Known rows, with every step that occurs
P, D, B, R, Q, V, C, T: [-401    0 -172 -129 -225  251 -238  225 -249 -146   84  240   32 -532
 -357 -118   21 -216  -31  -78  -17 -167 -102 -207 -391 -243   86  111
  171 -128 -134   65 -164 -282    0 -254   84  291  505  -76  -96 -195
  107 -126 -138  204  122]
E, Q, R, D, B, T: [-287 -215 -190 -234  166 -105   71 -120  117  -63  528   16 -124  -22
   39 -274  120 -182 -180   61 -713  -24   66 -411  210  168  146   57
   42    9  -66 -326   28 -141 -336 -524  162 -209 -315 -103 -261  -74
 -509 -213 -146  -83 -123]
P, M, R, D, B: [ -32 -113 -107 -482  599   21 -344  -54   12   12  328  -80  157  -98
  166 -333  139  215 -172 -154 -260   20   25   39 -124   26  131  391
  554 -406 -404 -447   30    0   84 -218  240  306    1  265   71  131
 -121 -247  222 -135  -55]
T, C, V, Q: [ 240  159   89 -225  151   -4  298 -532  -95  199  -24  -50  412  607
  153   82  -52  188  236  -15  236   79   70  307   34 -190   88 -267
 -633  190  325  320  356  185   59  149  -51   73 -146  275    8  472
  439 -515 -133  -10  -73]
E, P, X, B, T: [ 164 -468   69   34  -19  -93 -399 -197  -15  238 -218 -204  354   24
  563  -99  245  105  162 -109 -748 -168 -105  -79   42  -24  429 -110
  236  166  168   44  314  362 -245   24  -68 -543  -74   20  169  216
  477   97  549   81  149]
D, B, T, S, X: [  70  -41  -84  358 -240 -521 -246 -131  -33  193 -167  376 -141 -404
 -195  131  122   57   69    4 -272 -204 -349    9  183  119 -144 -347
    3  -63 -208 -201 -136  129  146  276  371  -88   93 -495 -189 -243
 -365  -70  188  110  257]
C, T, B, R: [ 153  -87    6  476   43 -457 -143   40    8 -163 -161  149   92  375
  162   32   -9 -238   91 -278  219  196   80  308 -137   61 -215 -140
  -44  105 -140   -4  269  -67   27 -143 -388 -181  180   99  102  184
  342  101  429  141  271]
E, P, D, B: [ 175 -417 -278 -314  233  -77 -453  -98 -121  366  275 -100  368 -250
  434 -443  274  323   41 -210 -769  -70 -323 -157   -1   93  400   81
  -80  236  -55   43  204  -11 -306 -153  232  176   -4   22 -184  -95
 -275 -298  214 -127 -341]
V, C, R, B, T, S: [ 162   23  481  244 -104 -109 -118  311 -235 -397 -262  281  -84  142
  -99  483 -348 -160  130  263  443    9  -71  373  221  -41   68 -268
  -32 -341    2   45 -338 -480  170   81 -344 -347   87 -415  340  119
  292 -136  -76  127  497]
X, M, E, Q: [ 226  101 -414 -372  274 -588  247 -164 -119  131   42 -162  118  459
  577  -37  -68  -16  491 -670 -639  -10  -59  339  146   35   90  607
   -2  263 -304   70  352   63   51 -393  130 -437 -357  233  619  359
  324 -240  624   42 -153]
S, C, V, Q, R, B: [ 305  130  234   44   47  524  231   32 -436 -276  294   73  505  264
 -439   26 -213 -355    7  207  171 -172   36 -241  -29 -105  -83 -183
 -684   80   20  297   82   68  -60  269  -24  136  -25  280 -180   13
  294 -170 -341  -11 -344]
T, C, R, S, D: [  93 -146  189 -174 -139  -90  475  262  -77 -240 -424 -201  -77  344
  198 -212 -138  220   73 -143  487  819  -58  337   59   69  -86  161
   44  131   75  -67  -42 -230   -9   27 -369  508  106  209  235  161
   78  131  -42 -218  -20]
V, Q, C, R, S, B: [  79  437  -15   52  -10  269  495  265 -314 -185  245 -383   68 -131
 -229   37  109 -215  260  345   51  492 -134  231  119  -89  -28   12
 -508   54   24  -16  167   32 -140  -76 -224  135  -30  -79  -97   85
 -146  138 -233  -14 -269]
V, Q, R, B, T, C: [ -71 -194  292  194  313  250  343 -257 -115  -35  243   97  202  395
   13  249   27 -203   81  253  -50 -163  399  -58  301 -323  258 -519
 -429  -49  419  -18  204 -221   56 -110 -345 -417 -330  -89 -169  219
  158 -103 -396 -168  141]
M, E, Q, V, C, R, D, B, T: [-129   55  -54 -702 -143  -74  149  206 -267 -318  474  129  182 -167
 -138  353   62 -150  177  150  -42   78 -134  -62   29  -26 -154  572
  187 -203 -197  -59 -467 -206 -105 -575  205   27  -66  -87  -60  -65
  -57 -351 -120  219  301]
D, B, T, C, R, Q, V: [-123  148 -100 -479 -339 -132  303  -49   39  161  350 -124 -147   43
 -275  318  244   -1   13   80  315  271  122 -184   55  -73  -56  209
   -6   44   22 -146  -22  -31  -54 -189  134  400   69 -343 -282  194
   -8 -108  -72   17  518]
P, X, B, T, R: [ -35 -294  235  267   55  -90 -435 -280   47   54 -633  -12  225  129
   85   80  326 -132  160 -107 -281 -198   17  285  -12   40  239 -117
  377 -196  206  -18  129  458  124 -100 -258 -307    7   24  309  301
  643  183  404 -214  201]
D, B, T, R: [-147  -70    6   79  145 -368 -343 -339 -132   98  -87  158  116  103
  -27  203  394    4   22 -124 -236  -40  -49  184  319   90  -61  -91
   97 -213  -72   17  -52  -12  178 -167  149  -71  -27 -472  -75  290
  -59  -68  200  -98  146]
V, Q, R, D, B, T, S: [-309   10  108   67  307  178  143 -296  175  -52  383    4 -384 -109
   27  134    8 -125 -149  348 -259 -166  259 -309   30   98   49 -551
  -29 -322  161 -123 -198   92   89  -17   95 -132 -159 -294 -370 -140
 -525 -193 -692   30 -128]
S, X, D, B: [ 231 -144 -252   94  -10 -381 -316  211   -9  296 -185   63  -28 -607
   26 -289  184   62  111 -342 -503 -235 -593  -27  -67  275   69   20
  -18  -93 -156  -98  -42  -63 -101  113  310  153  210   24   16  -73
 -183  -76  587 -192  -98]
M, E, P, B, T, S, C, R: [ -76  306   66  -89 -428 -280  102  238  -55 -107 -166  -69  163  475
   27  136  -22  -11  122   13  503   67 -131  451   -8  176 -319  -55
  209  246   88   77 -167  210  -19   47   39   -1  -18 -110   93 -151
  294  333   17   -4 -119]
P, M, R, B, T, C, V, Q: [ 118  295  382 -164  444  382 -133 -395    6   50  194   70  460  440
  -50  497 -262  219   83  336  414 -157  352  307  -83 -588  -13 -129
  -25 -394  133   92  252  -67  253  196  -55   79 -162  353   84  330
  625 -188 -197   64  617]
S, X, P, B, T, C, V, Q, R, D: [-106  129  262   37 -252  584  206  -98  223  322   -3 -314 -161  330
 -397 -337 -125   12 -136  268  588 -400  335   58 -287 -135  -59 -579
 -362  263  630  -51   66  315 -252   65 -234  -91   -7  337 -334  -26
  248   75 -329 -121 -196]
E, P, X, D: [ 219 -492 -167 -217  173  -58 -281  106  196  308 -228 -360   96 -106
  875 -360  188  392  132 -598 -457  -44 -247 -213  -99  147  582  -70
  209  225  212  271  470  155 -194   42  -58 -195  -68  313  357  146
  262  -10  602  -94 -134]
M, R, D, B, T, S, C, V, Q: [-107  510  208 -216   -9  158   42 -147  248 -249   84  292 -130   78
  -36  629  -67  139 -272  413  388  119   28   40 -283 -223 -744 -193
  170 -663   14  175 -431   44  353  403  425  394   21  -37 -269 -201
 -154  105 -558  131  249]
M, X, E, P, D: [ 397 -434 -204   69   41 -208 -371 -359  161  193  -42 -296  392   18
  853 -462  -77  490  -53 -562 -366  -52 -246 -406  124  -87  238  422
  184  380   37  230  363  -24 -155   96  -44  115 -119  330  117  174
  218  -82  647 -283 -174]
M, D, B, T, S: [-356 -113 -247 -280   82 -420 -358 -358  111  195  -58  241 -251 -184
  277  316  270  225 -116  -31 -218  -21  -27  168   38  164 -191 -126
  279 -367 -136 -164 -140 -194  280   77  132 -259  132 -352 -126  -37
 -269   -2  145   76  135]
Q, C, R, B, T, S, X, P, M, E: [ 281   47  -86  335 -220  -43  -90  371   27   90 -277  -73 -128 -243
 -324  117 -415  -25  249  217  818   24   87   78  -53 -179   -2  320
  286  241  -50 -110  -78  267  181    0 -344  -48  -21   58  315 -337
  219  421    6  418   52]
P, D, B, R: [-110  -85  -22   91  196 -239 -504 -172 -226   39  -61  137  228 -381
   57 -533  241  -56  188 -399 -595 -226 -420   49    6  -80   36 -101
  155 -172  -75  -96  -44 -160   73 -324  129  343  172  -67 -101  -84
   93  -29  248 -189 -241]
S, C, V, Q, R, D, B: [  61  170   97 -194  129  551  264  -11 -174 -185  433   29  175  102
 -338 -175  -84 -159 -245  277   75 -104   13 -423 -186   64 -212 -101
 -319  -65   18  186 -206  167 -177   76  272  469  125  213 -441 -108
 -183 -191 -555  -87 -582]
E, Q, R, S, D, B, T: [-329 -154 -181 -126 -128  -23   88  -55  -66  -89  195  119 -104 -326
  -35 -242   80 -101 -114   94 -717  216 -123 -313  237  166   17   62
   27   29 -296 -317  -83 -203 -157 -159  189  -26 -183 -184 -210 -415
 -609  106 -251   55  -83]
E, Q, V, C, T, S, D, B: [  58 -243 -301 -340 -269  -65  168  266 -109  205 -101  516  -79 -332
 -235  186  117  174 -300  417  -27  -96 -382 -112 -202  263  307  170
 -179  240 -168 -308  -76 -162 -136  196  224  132  214  -91  211 -340
 -468 -568 -264  296  225]
M, D, B, R, Q, C: [-583  -59 -537 -541  135 -239   92 -223   39 -131  217    4 -136 -231
  144 -337  220 -128  -10 -346 -337  254   47  -70   52 -209  -98  439
  211 -356   -6   -2  -48 -279  156 -491   16  152  -30 -160 -154  -35
 -171  373    0  -23 -340]
D, B, T, S, C, R: [  55  309  129  283 -295 -364   17  138  -32  -26 -299  324 -173   25
 -190  362  124    3 -131  266  353   64 -334  114   85  202 -402 -230
  174  -65 -163 -141 -328 -101  126  136  264  256  243 -522  -36 -127
 -130  184  -18   70  134]
Q, R, B, T, S, X, E: [ 267 -155  264  853 -273 -216 -201   20  119 -198 -176  135 -287 -352
 -405  101 -432 -308   31  -97    2 -238  116 -314  530  197   28  -63
  -92  165 -176   -5 -109   -3   18  426 -155 -423  -31 -199   25 -176
  -47  144  129 -155  276]
V, Q, R, S, X: [ -58   11   21  390   13  214  297 -162 -302 -209  118 -110  208 -318
 -182 -222   62 -304  244  -48 -386  -33   83  -73   70   49    7 -370
 -549  149 -214    6  186  196  121  145   96 -164 -178  135 -253 -177
 -248  -99 -178  127 -397]
M, R, S, X, P, B: [  36   86 -143  -99 -454  -37 -428  166    3  186 -346  -97  109 -339
  -61 -384  406  -70   77 -328  -32   70 -113  667 -108  119 -205  156
 -122  -15 -338 -478   28  138  283  214 -103 -304 -134  268  157 -288
   79  318  599   98 -123]
V, Q, R, B, T, S, X, E, P, M: [ 376  -88  426  836  292  348  -79 -280  114   77  310 -153  -87 -270
  -76  126 -576   88  -79  258 -313 -522  202 -488  365 -108  358 -341
 -146  372  -92  291   66  248 -301  483  188 -414 -245  -23   67 -237
 -215   35 -262   29  221]
B, T, S, R, Q: [-344  102   45   80 -181 -461  323 -217   10 -397  -26 -255 -370  252
  -88  -14 -199 -166  -39 -396  134  380   53    8    3 -245 -423 -400
  197  152   20   99   78  167  -41   18  187  -66 -182 -357  232  -10
  -85  186 -102 -126  114]
V, Q, R, S, C, T: [-237  144  -40  445 -105  447  445  121 -187 -304 -144   67  160  142
 -116  105   -2 -342 -124  261  177  277  269  -68 -157  105 -217 -294
 -369  292 -125   91  151  -24   59  175 -136 -206   91  213  -95  -78
 -140  152 -369  297 -485]
X, M, E, Q, R, D: [ -33  -57 -327 -395  400 -187  457  136   67 -185  359 -359 -219  453
  415 -326 -246 -190  207 -539 -458  -17  371 -100   10  161  189  684
  210  214 -170  -24  241    5  -94 -579  -58 -288 -355  438  388  222
   77 -176  167 -148 -453]
T, C, V, Q, R, D: [ -18    2  178 -243  277  397  509 -236   87 -115  296 -252   69  599
   -9 -204 -233   11  -47  114  415   68  499 -133  -99  -64  186 -193
 -422  145  452  227  249  130  -90  -36 -236  227 -139  478 -218  332
  199 -455 -592 -197 -372]
D, B, R, S, C, V: [  56  433  221  138 -429   27 -294  169 -313 -376 -148  497  151 -200
 -289 -107  -82 -184  -40 -174  -43  264 -375   25  142  -98 -620  192
  -83 -171 -358  379 -595 -147  170  302  244  356  240 -138 -141 -326
   28  367  -15  171 -152]
M, X, D, B, T: [ -45  -83 -279    5  -37 -382 -480  -91  171  296 -100  131   -8 -284
  524   28  240  230 -108 -229 -304 -316 -434 -295  -93  -41  -81   27
  451 -471   77 -155  -33 -332  221   70  117   52  103 -193  -65  127
   87   96  617  -52  227]
M, E, Q, C: [ -74 -136 -703 -485   77 -578  393 -247 -110   10   41   17  531  229
  280 -242  147 -160  467 -339 -398  291  -65  123  284   -1  272  585
 -275  409   21  -62  482  173   64 -570  -75 -290 -584  220  147   87
   66 -235  142   83 -497]

Rows
[ 171 -211   63   64 -230 -232 -176 -405  357  430 -162  -38  246  563
  608 -180   59  442 -194 -262  -17 -242  -50    2  445 -120  193  133
  136  315  456  -29  168 -101 -178  149 -223 -339 -250  -62   63  315
  353  165  578 -435  266]	M, X, E, P, B, T, C
[ 177   60  402  311 -376   -7  -98  827 -113 -214 -330  174 -355 -657
 -475  585 -232  -95   82  221  511 -408 -315  -96 -209   60   14 -212
   17 -280   98  110 -403 -480  101  425  -47   32  378 -246  115 -169
  171  -21  106   48  757]	Q, V, C, R, B, T, S, X, D
[  73  226 -318  166  304  180  307  402  595  196 -132   30 -666 -323
  -44  376  -39   95 -131  495  199 -179  275    9 -502  110 -130  336
  174 -396   96 -264   29  -79  267  206   88  294  150  140  104 -114
 -562  105 -229  240   41]	V, Q, C, T, S, X, M, R, D, B
[ 298   98  257  407 -177  252 -176  364 -377  -14 -473  -53   39 -264
  -81 -268 -243  168   34  -17  420    8 -192  405  -90  -67  116  -11
   71  304 -508  -24 -184  -71    3   43  -51 -210  257   89  509 -144
  204   77  321  389 -117]	V, C, R, S, X, P, M
[-258   19   18 -258  377  -43 -184 -229   96  336  -17    2  -12  163
   72  126  154  444 -181  226  355 -100  109  299  -92    8    6   83
  586 -170  -61 -332   23 -322  -31 -337   23  264  349    4   21  264
  135   36  198 -126  211]	P, M, D, B, T, C, R
[ 132 -202  180  581  142  112 -284   -9  397  121  294 -110 -518 -457
  -70 -280 -472  300 -433  102 -261 -361  174 -732  303  249  288   67
  500  367 -251   45 -230  216 -436  272  386  -54   63 -145 -144 -378
 -644   89 -156 -128    2]	Q, R, D, B, T, S, X, E, P, M
[-168  237 -139  320   23  404  355  273  -84 -159  -18 -101  -28   64
 -315  294  146 -208  -26  440  256  557  221  319    0  -92  -40   49
 -412   89  171  199  216  115  -55   34 -421  -78   20   16   30   99
 -282  240 -418    7 -211]	V, Q, C, T, R, S, B
[-379  453  346  -10 -120  552  306  -34  100 -187    3  -77 -170  424
 -519  -52 -304 -220 -223  389  480 -352  189  -79 -329  107 -254 -740
 -186  -76  468   78 -173  310  -72  277    6   91   82   83 -422 -159
   93   52 -731 -202 -316]	P, B, T, S, C, V, Q, R, D
[ -83  -15  166  544  -65   53 -320  -92  -83  115 -497 -102 -151  -83
  -11  -35  -19  241  -73 -248  126  123  106  220   44 -202 -158 -182
  284  261 -278  163  -41  251  145  112   29 -343  -26  -85  245  -71
   -7  445  289  211  120]	B, T, R, S, X, P, M
[-176 -182 -225 -115  439  354  261   -9  247    6   32  -67  -59  144
  -88  108  155  -84 -146  445  138  324  269  -27 -161  123   85  180
 -179 -185  443   82   -1   85  -97 -305 -279  249  -45  118 -108  228
 -492 -111 -534    7 -357]	V, Q, C, T, R, D, B
[-368  315 -283 -401 -425  122 -108 -215  252  310 -273 -434 -161  467
 -357 -194  -28 -114   11 -105  627  117  341  255  -90  -55   52  105
 -172  186  454  223  218  396    2 -157 -341 -126 -139 -102  -35  233
  428  316  -74   37 -200]	X, P, B, T, R, Q, C, V
[  78   23  117 -320  256  496  241 -206  142   76  488    7   34  252
 -177 -166  -90    5 -157  346  205  -64  342 -201  -57   33  188  -34
 -402  -64  315   90  -61  117 -132  -34  -68  385  -61  306 -361   57
 -134 -463 -701 -184 -362]	T, C, V, Q, R, D, B
[ 265   94   86  203 -307  -54  -85  614  337   94 -383  157 -357 -522
  -77  -39  -15   97   29   41  203  301 -334  286  -82  277  -98  280
   29 -151  -26  -48 -446 -302  -65  152  -92  469  216  166  110 -324
 -291  266  133 -245   95]	T, C, R, S, X, D, B
[ 127   23  419   -3 -243   15  -44  395 -381 -278  -39  207  -32 -138
 -388  643  -90 -163  106  309  481 -178  -31    6  112   -4  118 -156
 -160 -182   -2    0 -268 -391  206  223 -185 -176  166 -459   68   98
  254 -308  -85  225  666]	Q, V, C, R, B, T, S
[ 339 -339  -93 -547  471  229 -335  285  360  241  246 -266 -233  -85
  821 -132  276  469 -103 -384 -546 -139  126 -193 -153   52  292  610
  681 -347 -168  -83  123   -2   10  -79  167   93  -34  218  343   79
  -88   87  526  -61  110]	E, P, X, M, R, D, B
[ -40   76 -120  104 -366 -144  433  322  -59 -346   91  164  -30  311
 -203  234   11 -331 -185 -302  473  387  113 -223 -404 -211 -524   43
  -38  276 -198  186   82  102  -56  -15  -56  170  244   36 -167 -132
  194  412  114   96  397]	S, C, T, B, R, Q, V
